Here is a tiny trained network, its code and every weight. The questions are about switching its units off for an input and a target symbol, where a switched-off unit gives its printed mean instead of its output.

import numpy as np


def w(rows, s, z=0):
    codes = np.array(rows[::2]) - 128.0
    scale = np.full(codes.shape[1], s)
    scale[-1] = z or s
    return codes * scale


def f(y):
    return np.maximum(y, 0)


def softmax(a):
    e = np.exp(a - a.max(-1, keepdims=True))
    return e / e.sum(-1, keepdims=True)


def log_softmax(a):
    a = a - a.max(-1, keepdims=True)
    return a - np.log(np.exp(a).sum(-1, keepdims=True))


def net(x, mask):
    ids = ['αδεηλξτ'.index(c) for c in x.split()]
    T = len(ids)
    res = E[ids] + P[:T]
    u = 0
    for l in range(2):
        r = res
        for j in range(2):
            rows = slice(2 * j, 2 * j + 2)
            q, k, v = (r @ M[l][rows].T for M in (Q, K, V))
            z = softmax(np.where(np.tri(T) > 0, q @ k.T / 2**0.5, -1e9)) @ v
            o = O[l][rows]
            res = res + np.where(mask[u + j], z, o[:, -1]) @ o[:, :-1]
        u += 2
        y = f(res @ A[l][:, :-1].T + A[l][:, -1])
        res = res + np.where(mask[u : u + 16], y, B[l][:, -1]) @ B[l][:, :-1]
        u += 16
    return log_softmax(res[-1] @ U[:, :-1].T + U[:, -1])


Q, K, V, O, A, B = {}, {}, {}, {}, {}, {}
E = w([
[34,122,126,99],'α',
[241,47,90,196],'δ',
[175,150,133,101],'ε',
[254,168,154,117],'η',
[79,78,132,151],'λ',
[119,69,155,190],'ξ',
[165,226,114,5],'τ',
],0.0056)
P = w([
[103,70,223,81],'0',
[105,121,45,132],'1',
[230,59,109,107],'2',
[171,240,218,117],'3',
[104,216,39,204],'4',
[246,23,157,155],'5',
],0.011)
Q[0] = w([
[96,231,174,166],'0.h0',
[172,87,179,59],'0.h0',
[245,80,255,90],'0.h1',
[196,124,92,65],'0.h1',
],0.013)
K[0] = w([
[189,104,163,3],'0.h0',
[187,210,70,164],'0.h0',
[176,224,63,248],'0.h1',
[69,234,193,159],'0.h1',
],0.012)
V[0] = w([
[91,172,49,80],'0.h0',
[184,213,126,64],'0.h0',
[8,111,135,87],'0.h1',
[86,170,116,41],'0.h1',
],0.011)
O[0] = w([
[226,143,175,226,76],'0.h0',
[174,186,81,164,219],'0.h0',
[84,154,213,245,176],'0.h1',
[196,157,107,218,253],'0.h1',
],0.011,0.0012)
A[0] = w([
[115,240,161,132,180],'0.n0',
[85,154,66,119,80],'0.n1',
[106,140,144,172,220],'0.n2',
[122,168,231,168,27],'0.n3',
[77,129,54,179,254],'0.n4',
[126,83,133,218,62],'0.n5',
[137,84,70,41,114],'0.n6',
[170,118,161,91,177],'0.n7',
[134,47,2,81,216],'0.n8',
[13,42,194,19,202],'0.n9',
[140,211,49,161,173],'0.n10',
[1,52,158,172,106],'0.n11',
[143,163,150,206,195],'0.n12',
[124,70,82,81,2],'0.n13',
[137,213,208,99,78],'0.n14',
[111,125,182,212,70],'0.n15',
],0.0071,0.0056)
B[0] = w([
[150,125,173,49,208],'0.n0',
[145,76,173,180,146],'0.n1',
[175,119,145,157,211],'0.n2',
[165,220,14,198,145],'0.n3',
[175,84,126,196,224],'0.n4',
[120,199,162,25,168],'0.n5',
[99,120,33,104,184],'0.n6',
[71,106,116,109,209],'0.n7',
[159,129,2,151,230],'0.n8',
[146,47,37,121,255],'0.n9',
[119,48,134,142,235],'0.n10',
[216,110,154,164,199],'0.n11',
[97,109,176,134,241],'0.n12',
[245,76,255,10,138],'0.n13',
[221,159,192,18,151],'0.n14',
[114,241,126,146,169],'0.n15',
],0.0083,0.0064)
Q[1] = w([
[199,178,150,68],'1.h0',
[76,150,87,128],'1.h0',
[168,92,153,136],'1.h1',
[6,158,125,150],'1.h1',
],0.011)
K[1] = w([
[112,224,67,232],'1.h0',
[74,179,82,3],'1.h0',
[110,128,111,237],'1.h1',
[245,94,205,63],'1.h1',
],0.0058)
V[1] = w([
[133,112,105,215],'1.h0',
[193,56,132,175],'1.h0',
[161,133,180,37],'1.h1',
[67,98,108,255],'1.h1',
],0.0058)
O[1] = w([
[61,176,126,140,187],'1.h0',
[68,122,169,94,255],'1.h0',
[254,102,160,103,57],'1.h1',
[23,115,130,190,208],'1.h1',
],0.0066,0.0095)
A[1] = w([
[123,80,91,186,80],'1.n0',
[35,90,121,115,87],'1.n1',
[117,237,211,115,69],'1.n2',
[160,66,72,83,1],'1.n3',
[58,166,186,64,56],'1.n4',
[41,166,115,152,214],'1.n5',
[59,138,126,89,47],'1.n6',
[109,88,182,55,58],'1.n7',
[134,86,44,83,86],'1.n8',
[83,93,58,179,80],'1.n9',
[142,200,222,198,103],'1.n10',
[189,79,189,160,197],'1.n11',
[48,103,130,116,92],'1.n12',
[84,129,254,126,113],'1.n13',
[199,119,108,125,37],'1.n14',
[111,214,215,124,50],'1.n15',
],0.0082,0.0074)
B[1] = w([
[137,186,164,116,209],'1.n0',
[87,142,134,56,195],'1.n1',
[208,55,160,124,165],'1.n2',
[100,155,184,179,210],'1.n3',
[139,148,127,229,144],'1.n4',
[185,57,99,110,240],'1.n5',
[126,127,62,207,136],'1.n6',
[189,179,83,245,147],'1.n7',
[153,190,128,137,254],'1.n8',
[183,151,145,100,237],'1.n9',
[158,192,107,100,217],'1.n10',
[58,126,111,182,213],'1.n11',
[90,115,142,79,173],'1.n12',
[72,176,198,88,192],'1.n13',
[136,17,92,180,138],'1.n14',
[200,37,160,83,160],'1.n15',
],0.011,0.0087)
U = w([
[187,99,179,104,94],'α',
[106,204,116,64,118],'δ',
[142,5,81,212,254],'ε',
[199,154,61,185,44],'η',
[44,158,179,99,138],'λ',
[130,30,99,43,114],'ξ',
[85,226,163,212,108],'τ',
],0.011,0.0064)

Each question gives the input, a string of symbols that net reads in full, and the target symbol t.
The units are the heads (2 rows each of Q, K, V and O) and the neurons (one row each of A and B). Each row of codes is followed by its name. A weight is (code - 128) times the scale printed after its matrix; where a second scale follows, it is the last column's (O, A, B and U).
mask holds one flag per unit, layer by layer, with each layer's heads first. A switched-off unit (its flag False) gives its mean, the last column of its rows in O or B, instead of its output. The means were averaged over made-up inputs and are rounded, as every weight is.
A unit's drop is (log p(t) with every unit on - log p(t) with that unit switched off) / (log p(t) with every unit on - log p(t) with every unit switched off).
The circuit of an input: a set's keep is (log p(t) with only the set's units on - log p(t) with every unit switched off) / (log p(t) with every unit on - log p(t) with every unit switched off). Starting from the 12 units with the biggest drops (on a tie, the unit counted first), units are removed one at a time, each time the one whose removal leaves the highest keep (on an exact tie, the one counted first), for as long as the keep stays at least 0.8.
units of the circuit, in order: the units of the circuit, biggest drop first
unit that matters most: the unit with the biggest drop
top k neurons in layer l: the k neurons of layer l with the biggest drops, biggest first
heads that matter: for each layer, one digit per head in row order, 1 if its drop is at least 0.15 and else 0, layers parted by /
input ε δ λ ξ η τ, target η: heads that matter : 11 / 00
input δ ε α η, target δ: units of the circuit, in order : [0.h1, 0.h0]
input α δ τ, target δ: top 2 neurons in layer 1 : [1.n8, 1.n5]
input ξ δ ε η λ, target ξ: units of the circuit, in order : [0.h0, 1.n5]
input δ ε η, target ε: units of the circuit, in order : [0.h0, 1.n10, 1.n9]
input ε η η, target η: heads that matter : 01 / 00
input τ ξ ξ, target ξ: unit that matters most : 0.n4
input ε ε η η τ, target ε: heads that matter : 11 / 00
input ε η ε, target η: units of the circuit, in order : [0.h1, 0.n8, 1.n8]
input λ η τ δ, target η: top 3 neurons in layer 0 : [0.n8, 0.n6, 0.n11]
input η τ ε τ λ, target η: heads that matter : 11 / 10
input τ ε α η, target δ: units of the circuit, in order : [0.h1, 1.n5]
input ε δ ε η λ τ, target λ: heads that matter : 10 / 00
input δ τ ε δ δ, target δ: unit that matters most : 0.h0
input η δ δ τ ξ α, target ξ: heads that matter : 11 / 01
input δ ε ξ ε, target η: top 3 neurons in layer 1 : [1.n4, 1.n7, 1.n13]
input τ τ α ε λ λ, target λ: heads that matter : 10 / 00
input ε δ ε τ, target α: units of the circuit, in order : [1.n2, 0.n14]
input η ε α δ α ε, target α: heads that matter : 11 / 00
input ξ α τ ε δ δ, target δ: heads that matter : 01 / 01
input ε ε λ ξ λ ξ, target λ: heads that matter : 10 / 00
input ξ η ξ ε η λ, target η: unit that matters most : 0.h1
input τ δ ε, target δ: heads that matter : 01 / 00
input τ ξ ε δ, target η: heads that matter : 11 / 11
input α δ ξ, target δ: heads that matter : 01 / 00
input ξ ξ τ, target ξ: heads that matter : 10 / 00
input α ε ε, target ε: top neuron in layer 0 : [0.n5]
